What each symbol does to the items:
CN: a>GH, t>QR, v>SZ, k>NJ
LM: a>JC, t>MT, v>DD, k>ZR
MF: a>RC, t>RG, v>QF, k>MG
SZ: a>FS, t>MG, v>MF, k>QR
FD: a>ZZ, t>MR, v>RT, k>ZT
PM: a>TL, t>HB, v>TP, k>JF
PH: a>MM, t>JR, v>CD, k>CL
TP: a>DG, t>SJ, v>QH, k>HB
NT: a>CG, t>QM, v>SM, k>GS
FP: a>FT, t>PM, v>TL, k>FF
RC: a>QR, t>QF, v>CJ, k>MF
QD: a>ZH, t>TQ, v>JH, k>HQ
QJ: a>ZS, t>QG, v>BL, k>JN
PR: a>ZB, t>JJ, v>BP, k>DZ
GB: a>HQ, t>TZ, v>MZ, k>JH
GS: a>NT, t>FC, v>QM, k>MJ
ZN: a>BG, t>DM, v>JZ, k>FM
FM: a>ZN, t>HS, v>DM, k>FL
LD: a>RJ, t>FP, v>FT, k>DQ
ZB: a>SJ, t>BP, v>QS, k>PR
RH: a>SD, t>LL, v>GQ, k>PQ
ZG: a>QT, t>RL, v>DQ, k>RJ
HQ: a>QD, t>MZ, v>TQ, k>GB
RG: a>QF, t>TD, v>NM, k>GJ
TL: a>BM, t>TP, v>DG, k>PM
DZ: a>PR, t>NR, v>JJ, k>QS
CJ: a>MG, t>MC, v>GJ, k>QF
SR: a>PQ, t>HM, v>ZM, k>GQ
GQ: a>SR, t>JC, v>HM, k>LL
QM: a>SM, t>CL, v>PH, k>FC
DG: a>JF, t>QH, v>MH, k>TP
ZM: a>LL, t>ZR, v>LM, k>HM
SD: a>TD, t>GQ, v>SR, k>RH
DM: a>JZ, t>ZT, v>FD, k>HS
LL: a>GQ, t>LM, v>JC, k>ZM
BG: a>BT, t>JZ, v>FL, k>ZN
FC: a>QM, t>QQ, v>CL, k>MM
NM: a>MC, t>PQ, v>RH, k>TD
NR: a>JJ, t>JN, v>QJ, k>DL
HS: a>DM, t>RF, v>ZT, k>ZZ
CQ: a>TZ, t>GS, v>NT, k>JG
FT: a>RL, t>TL, v>BM, k>FP
JZ: a>FL, t>FD, v>ZZ, k>DM
MJ: a>GS, t>MM, v>FC, k>SM
ZR: a>LM, t>ZH, v>MT, k>JB
ZS: a>DL, t>BL, v>LP, k>QJ
BT: a>JR, t>FL, v>FM, k>BG
ZZ: a>HS, t>RT, v>RF, k>FD
QQ: a>CL, t>BG, v>BT, k>CD
FF: a>FP, t>JF, v>PM, k>BM
PQ: a>RH, t>ZM, v>LL, k>SR
RT: a>RF, t>ZG, v>QT, k>MR
JC: a>HM, t>DD, v>JB, k>LM
JH: a>GB, t>CQ, v>TZ, k>TQ
JF: a>PM, t>MH, v>HB, k>DG
TQ: a>JH, t>JG, v>CQ, k>MZ
TZ: a>MZ, t>NT, v>CG, k>CQ
MG: a>MF, t>GJ, v>RG, k>CJ
ZH: a>MT, t>JH, v>GB, k>QD
CG: a>JG, t>SM, v>MJ, k>NT
HM: a>ZM, t>JB, v>ZR, k>JC
RF: a>ZT, t>QT, v>SL, k>RT
SL: a>MR, t>LD, v>RJ, k>QT
QC: a>QG, t>FS, v>NJ, k>GH
BM: a>FF, t>DG, v>JF, k>TL
QH: a>MH, t>DZ, v>PR, k>SJ
RL: a>DQ, t>BM, v>FF, k>FT
MR: a>RT, t>RJ, v>ZG, k>SL
ZT: a>FD, t>SL, v>MR, k>RF
BL: a>LP, t>CN, v>GH, k>QG
QS: a>DZ, t>DL, v>NR, k>BP
NJ: a>CN, t>RC, v>QR, k>FS
BP: a>QS, t>ZS, v>DL, k>JJ
MH: a>HB, t>PR, v>ZB, k>QH
DD: a>JB, t>HQ, v>QD, k>MT
MC: a>GJ, t>RH, v>SD, k>NM
SM: a>MJ, t>PH, v>MM, k>QM
QF: a>CJ, t>NM, v>MC, k>RG
GJ: a>RG, t>SD, v>TD, k>MC
SJ: a>QH, t>QS, v>DZ, k>ZB
MM: a>FC, t>CD, v>QQ, k>PH
HB: a>TP, t>ZB, v>SJ, k>MH
JN: a>QJ, t>QC, v>QG, k>LP
LP: a>JN, t>GH, v>QC, k>BL
QG: a>BL, t>NJ, v>CN, k>QC
DQ: a>LD, t>FF, v>FP, k>RL
RJ: a>ZG, t>FT, v>RL, k>LD
JG: a>CQ, t>MJ, v>GS, k>CG
QT: a>SL, t>DQ, v>LD, k>ZG
JJ: a>BP, t>QJ, v>ZS, k>NR
MT: a>DD, t>GB, v>HQ, k>ZH
FL: a>FM, t>ZZ, v>HS, k>JZ
FS: a>NJ, t>MF, v>RC, k>SZ
CL: a>PH, t>BT, v>JR, k>QQ
JR: a>CD, t>FM, v>ZN, k>BT
DL: a>NR, t>LP, v>JN, k>ZS
TD: a>NM, t>SR, v>PQ, k>SD
QR: a>SZ, t>CJ, v>MG, k>RC
MZ: a>TQ, t>CG, v>JG, k>TZ
JB: a>ZR, t>QD, v>ZH, k>DD
GH: a>QC, t>SZ, v>FS, k>CN
CD: a>QQ, t>ZN, v>BG, k>JR

The rows follow the links: the fewer symbols apart two items are, the more alike their rows tend to be.

Item, then a row for it; each showing differs a little:
TP: (-3, -18, -3, 30, -22, 33, -29, 10, -1, 5, -10, -5, 25, -17, -3, 12, 2, 24, 15, 4, -3, -19, -23, 26, -1, 27, -16, -46, 14, -8, 12, 17, -10, 11, 12, 19, 9, 46, 16, -12, -6, 0, 7, -17, 26, -6, 17)
RL: (7, 1, 7, 23, -8, 47, -24, 13, -11, 15, 2, 23, 3, 1, 9, 0, 9, -1, 4, 28, 4, 4, -36, 8, -5, 8, 3, 21, 17, 4, 22, 5, -13, 3, 16, 11, 17, 37, 36, -2, 23, -44, -21, -4, 16, -8, 22)
QQ: (21, 1, -6, 14, -21, 8, -7, -13, 0, -4, 13, 0, 5, -27, 23, 16, -45, -3, 10, 3, 24, -10, 13, -4, 13, -15, 5, 31, -36, -15, -23, 22, -19, 9, -7, 2, 33, -10, 5, 31, 0, -11, -2, 9, 40, 25, -13)
SJ: (-14, -23, -5, 28, -6, 36, -13, 3, -1, 7, -14, -13, 13, -14, -7, 9, 14, 22, 18, -16, 4, -15, -12, 25, -7, 35, -18, -55, 16, -9, 15, 17, 11, 12, 9, 20, -7, 33, -5, -12, -15, 12, 22, -20, 12, 5, 19)
MT: (-2, 12, -6, -41, 7, -52, 39, 4, 18, -12, 10, 3, -2, 21, -2, -17, -18, -15, -3, 2, 4, 0, 28, -11, -11, -31, 15, 22, -17, 4, -12, -18, -5, -12, -11, -9, -4, -39, -7, 4, -12, 26, -3, 0, -22, 3, -34)
BT: (12, -1, -11, 14, -22, 16, 6, -6, 8, 1, 14, 2, 9, -23, 24, 9, -48, -4, 26, 3, 39, -14, 16, 5, -3, -8, 4, 24, -28, -14, -14, 25, -14, 10, -6, 13, 33, -9, 7, 31, -11, 2, 5, -2, 38, 34, -19)
CN: (-1, -9, 6, -28, 11, -24, 4, 16, 16, -4, -14, 8, 10, 26, -22, -8, 35, 5, -20, 14, -39, -12, -8, 8, -4, -5, 6, -23, 19, 16, 19, -26, -10, -16, 16, -1, -22, 14, 10, -40, 4, 3, -10, -16, -31, -36, 17)
LP: (-2, -20, 3, -19, 23, 11, 21, 6, 15, 9, -18, 10, -9, 20, -12, -10, 48, 2, -7, 1, -19, -19, 3, 10, -12, 5, 10, -17, 18, 17, 28, -25, 5, -9, 21, 12, -30, 11, -8, -36, 2, -8, 3, -29, -36, -17, 36)
MH: (-9, -21, -3, 27, -14, 34, -23, 7, 0, 8, -12, -9, 20, -16, -4, 11, 7, 26, 18, -8, 1, -17, -17, 26, -4, 33, -18, -50, 16, -11, 14, 17, 0, 13, 10, 20, 2, 39, 6, -11, -12, 8, 18, -18, 20, 0, 17)
RT: (-17, 17, -2, 20, 4, 50, 14, 11, -14, 19, 14, 24, -17, 10, 14, -20, 1, -13, 27, 11, 43, 26, -24, 1, -29, 13, 3, 37, 22, 1, 22, 7, 14, 6, 3, 16, 12, 10, 14, 17, 7, -19, -5, -6, -3, 20, -6)
MR: (-14, 16, 2, 19, 4, 51, 9, 12, -14, 19, 12, 26, -17, 11, 12, -19, 7, -13, 21, 13, 38, 24, -25, 1, -25, 12, 3, 41, 23, 4, 25, 4, 13, 6, 4, 13, 13, 11, 17, 18, 12, -26, -8, -4, -2, 13, -2)
ZB: (-14, -23, -4, 24, -1, 36, -8, 1, 1, 10, -15, -12, 7, -15, -6, 7, 20, 21, 19, -18, 6, -16, -7, 21, -7, 37, -18, -53, 16, -8, 18, 14, 14, 12, 8, 20, -12, 32, -13, -12, -16, 11, 25, -23, 7, 7, 22)
BP: (-12, -23, -2, 12, 17, 37, 9, -4, 2, 13, -18, -3, -9, -5, -8, 0, 37, 13, 13, -22, 3, -17, 1, 16, -11, 30, -9, -40, 17, 2, 23, 0, 24, 7, 13, 20, -25, 17, -25, -16, -10, 7, 27, -26, -14, 7, 32)
QF: (-6, 0, 8, -9, 0, -47, -27, -4, -7, -15, -13, -26, 11, 2, -24, 11, 13, 16, -27, -14, -47, 9, -5, -7, 21, 4, -16, -49, 6, 2, -16, -8, 6, -6, -9, -23, -20, 1, -9, -21, -2, 20, 3, 17, -10, -29, -2)
MJ: (13, 25, 7, 12, -8, -12, -22, -17, -22, -8, 15, -3, -11, -13, 14, 10, -28, -10, -12, 2, 2, 28, -3, -25, 24, -17, 0, 44, -19, -4, -28, 8, -2, 3, -17, -24, 20, -22, 6, 30, 21, -18, -17, 38, 21, 6, -16)
TQ: (-11, 36, 3, -19, 4, -44, 13, 6, -9, -12, 18, 3, -5, 22, -2, -17, -21, -17, -9, 8, 4, 36, 1, -23, -5, -20, 4, 34, 0, 3, -15, -9, 2, -11, -22, -24, 6, -33, 7, 16, 3, 14, -14, 28, -15, -6, -43)
FT: (8, -1, 8, 25, -12, 46, -27, 14, -10, 14, 0, 22, 7, 0, 7, 3, 7, 4, 2, 30, 1, -1, -36, 10, 0, 10, 1, 15, 17, 4, 21, 5, -19, 4, 17, 11, 19, 41, 37, -3, 23, -40, -22, -5, 18, -11, 21)
CL: (23, 2, -4, 13, -19, 5, -10, -15, -1, -4, 13, -1, 2, -28, 26, 16, -45, -4, 5, 4, 20, -6, 13, -7, 17, -17, 4, 35, -36, -12, -23, 21, -18, 8, -8, -3, 31, -13, 6, 31, 6, -14, -4, 14, 39, 23, -11)
ZN: (3, 2, -13, 13, -17, 20, 16, 2, 7, 3, 15, 5, 8, -16, 23, -1, -44, -2, 34, 3, 47, -11, 13, 8, -13, -2, 5, 23, -21, -15, -7, 23, -10, 11, -6, 19, 30, -7, 5, 32, -16, 7, 7, -6, 32, 35, -23)
LM: (13, -6, -7, -40, 12, -44, 37, -10, 22, -14, 0, -4, -6, 3, 1, -1, -8, -13, -8, -9, -4, -20, 45, -10, 3, -29, 17, 12, -28, 3, -16, -14, -5, -8, -4, -5, -12, -41, -26, 0, -14, 21, 10, -6, -17, 10, -10)
QC: (0, -14, 4, -27, 16, -10, 12, 14, 16, 1, -16, 10, 2, 26, -18, -12, 43, 1, -17, 13, -31, -18, -3, 9, -6, -2, 8, -18, 19, 18, 23, -28, -5, -15, 20, 6, -26, 13, 4, -41, 4, -4, -8, -23, -33, -29, 26)
JC: (15, -8, -6, -37, 14, -43, 33, -14, 22, -14, -2, -8, -8, 3, 1, 1, -8, -10, -10, -15, -7, -23, 47, -10, 8, -28, 15, 8, -30, 3, -18, -15, -3, -9, -4, -5, -12, -42, -31, -3, -14, 21, 11, -3, -17, 10, -6)

Each walk starts at a row. The symbols on each line, taken left to right, move it on to the next item.
Each answer is a row, close to the row of the item it stands for.
new walk
(18, -15, -4, -27, 15, -37, 18, -25, 15, -14, -9, -21, -13, -10, 0, 11, 0, -5, -15, -26, -15, -20, 45, -13, 20, -20, 9, -4, -32, 1, -23, -8, 5, -4, -4, -10, -18, -40, -40, -2, -8, 15, 16, 1, -12, 7, 6)
t v t a t a k v
(-6, 38, 6, -6, -2, -32, -4, -1, -20, -9, 19, 1, -11, 12, 2, -8, -22, -17, -13, 5, 1, 43, -7, -26, 4, -18, 0, 39, -3, 1, -22, -2, 5, -5, -24, -28, 11, -28, 8, 21, 14, -1, -17, 38, -4, -4, -35)
a t a a k t
(16, 19, 6, 13, -10, -7, -23, -17, -18, -7, 14, -4, -8, -18, 18, 12, -31, -11, -13, 3, 5, 24, 2, -25, 25, -19, 1, 42, -22, -6, -28, 12, -6, 4, -16, -22, 21, -20, 7, 30, 19, -21, -15, 35, 25, 7, -12)
new walk
(-5, -4, 8, -26, 3, -34, -5, 16, 11, -7, -12, 1, 16, 24, -24, -7, 30, 8, -23, 14, -46, -8, -11, 8, 1, -4, 1, -31, 18, 12, 12, -22, -12, -16, 10, -7, -22, 14, 13, -39, 4, 7, -11, -9, -25, -41, 9)
k v a a t v
(-3, -2, 8, -6, 3, -42, -27, -13, -8, -15, -13, -32, 4, -5, -20, 16, 13, 15, -26, -23, -43, 7, 4, -11, 26, 4, -16, -46, -2, 0, -21, -4, 11, -3, -11, -24, -22, -6, -20, -15, -2, 19, 9, 21, -7, -23, 3)
v k v t t k
(2, 6, -7, -41, 8, -52, 40, 2, 20, -13, 7, 3, -1, 17, -2, -12, -16, -15, -5, 1, 4, -5, 35, -10, -7, -31, 17, 21, -19, 3, -14, -16, -6, -12, -8, -7, -6, -41, -14, 2, -13, 26, 0, -2, -20, 5, -26)
new walk
(-19, 15, -4, 21, 5, 49, 18, 13, -11, 18, 14, 24, -15, 11, 13, -22, -2, -14, 30, 10, 47, 22, -19, 5, -31, 15, 4, 36, 21, -2, 21, 8, 16, 7, 0, 15, 12, 6, 11, 22, 3, -13, 0, -6, -1, 22, -11)
k k t a t t k
(5, -11, 4, 28, -21, 37, -33, 14, -3, 11, -5, 8, 23, -11, 2, 12, 1, 18, 6, 22, -5, -13, -33, 22, 3, 16, -7, -18, 12, -4, 15, 14, -23, 7, 16, 14, 17, 50, 33, -9, 9, -22, -11, -12, 29, -11, 19)
k v a v t
(-14, -22, -5, 23, 4, 37, -6, 2, 1, 11, -15, -12, 4, -12, -8, 5, 24, 19, 18, -22, 5, -15, -5, 21, -9, 37, -15, -52, 18, -6, 15, 12, 20, 13, 10, 21, -16, 26, -17, -14, -17, 11, 26, -23, 3, 7, 24)
new walk
(5, -14, 2, 29, -23, 35, -34, 13, -1, 9, -5, 5, 26, -13, 2, 12, 1, 20, 8, 18, -6, -16, -31, 23, 0, 19, -10, -26, 11, -7, 14, 15, -21, 8, 15, 16, 17, 48, 31, -9, 5, -18, -7, -12, 31, -10, 18)
a k v v t v v
(-4, -25, 0, -6, 27, 25, 20, -1, 9, 12, -17, 4, -15, 9, -11, -8, 48, 3, 0, -10, -7, -20, 4, 11, -12, 14, 4, -23, 18, 12, 30, -17, 18, -2, 21, 15, -30, 10, -21, -26, -4, -6, 14, -30, -29, -3, 39)
t v k k a v t
(-7, 3, 9, -12, 0, -49, -23, 4, -2, -13, -13, -21, 17, 11, -28, 6, 19, 15, -28, -5, -49, 8, -11, 1, 16, 3, -14, -47, 12, 4, -9, -12, -1, -11, -5, -21, -19, 7, 0, -28, 1, 19, -3, 12, -13, -37, -2)
new walk
(-18, 10, -10, 18, -5, 35, 24, 11, -2, 13, 17, 14, -5, 0, 18, -16, -23, -9, 39, 3, 55, 9, -3, 9, -32, 9, 1, 25, 6, -9, 12, 16, 10, 10, -6, 21, 19, -1, 7, 28, -13, 6, 7, -10, 10, 33, -24)
a v k t v
(-2, 10, 6, 24, 0, 53, -11, 13, -15, 15, 8, 27, -12, 8, 12, -10, 12, -7, 7, 25, 17, 16, -33, 3, -14, 8, 4, 37, 22, 7, 24, 2, -2, 2, 14, 11, 14, 27, 29, 6, 22, -41, -18, -3, 3, 0, 16)
k a t a k k
(8, -5, 7, 25, -16, 43, -29, 12, -6, 13, -1, 17, 11, -5, 6, 5, 6, 7, 1, 28, -1, -6, -35, 13, 0, 10, -1, 9, 14, 2, 19, 7, -20, 5, 17, 11, 20, 44, 38, -4, 20, -37, -20, -6, 22, -13, 22)
new walk
(9, -11, 2, -10, 10, -36, -11, -28, -3, -15, -13, -32, -7, -16, -11, 18, 7, 6, -23, -32, -33, -4, 25, -15, 30, -4, -9, -31, -20, -1, -25, -3, 14, 1, -11, -19, -25, -24, -39, -8, -5, 16, 16, 16, -8, -3, 11)
a a a v a t t t
(4, 4, -8, -43, 12, -50, 39, -3, 24, -13, 3, 0, -3, 13, -1, -10, -14, -14, -4, -3, 0, -12, 39, -8, -5, -31, 17, 18, -22, 5, -15, -15, -5, -14, -6, -4, -8, -42, -17, 2, -12, 25, 3, -3, -20, 8, -22)
a t v a t v a a v
(2, 33, 9, 4, -2, -26, -16, -7, -24, -8, 17, -1, -13, 2, 6, -2, -22, -12, -15, 5, -1, 42, -8, -30, 15, -17, -2, 41, -9, -1, -25, 2, 4, -2, -19, -28, 12, -25, 7, 25, 17, -8, -18, 40, 6, -1, -30)
new walk
(-7, 0, 9, -16, -2, -45, -22, 7, 0, -14, -10, -14, 18, 14, -28, 4, 20, 15, -28, -1, -50, 5, -13, 0, 13, 2, -11, -45, 14, 6, -4, -14, -6, -11, -3, -19, -19, 9, 5, -30, 1, 18, -6, 7, -15, -39, 1)
k a k t v
(8, -9, 3, -8, 8, -39, -17, -23, -4, -13, -14, -33, -6, -16, -13, 21, 9, 8, -23, -32, -36, 1, 20, -13, 30, -1, -11, -36, -15, -2, -25, -2, 14, 0, -12, -22, -23, -19, -35, -9, -5, 18, 16, 18, -5, -8, 10)
v k a v k v v t t
(-10, 38, 3, -15, 0, -42, 7, 6, -13, -10, 17, 2, -7, 19, -2, -14, -21, -18, -11, 7, 0, 41, -3, -25, -2, -19, 4, 36, -1, 1, -18, -7, 6, -10, -24, -26, 7, -30, 8, 16, 8, 9, -16, 31, -12, -4, -43)
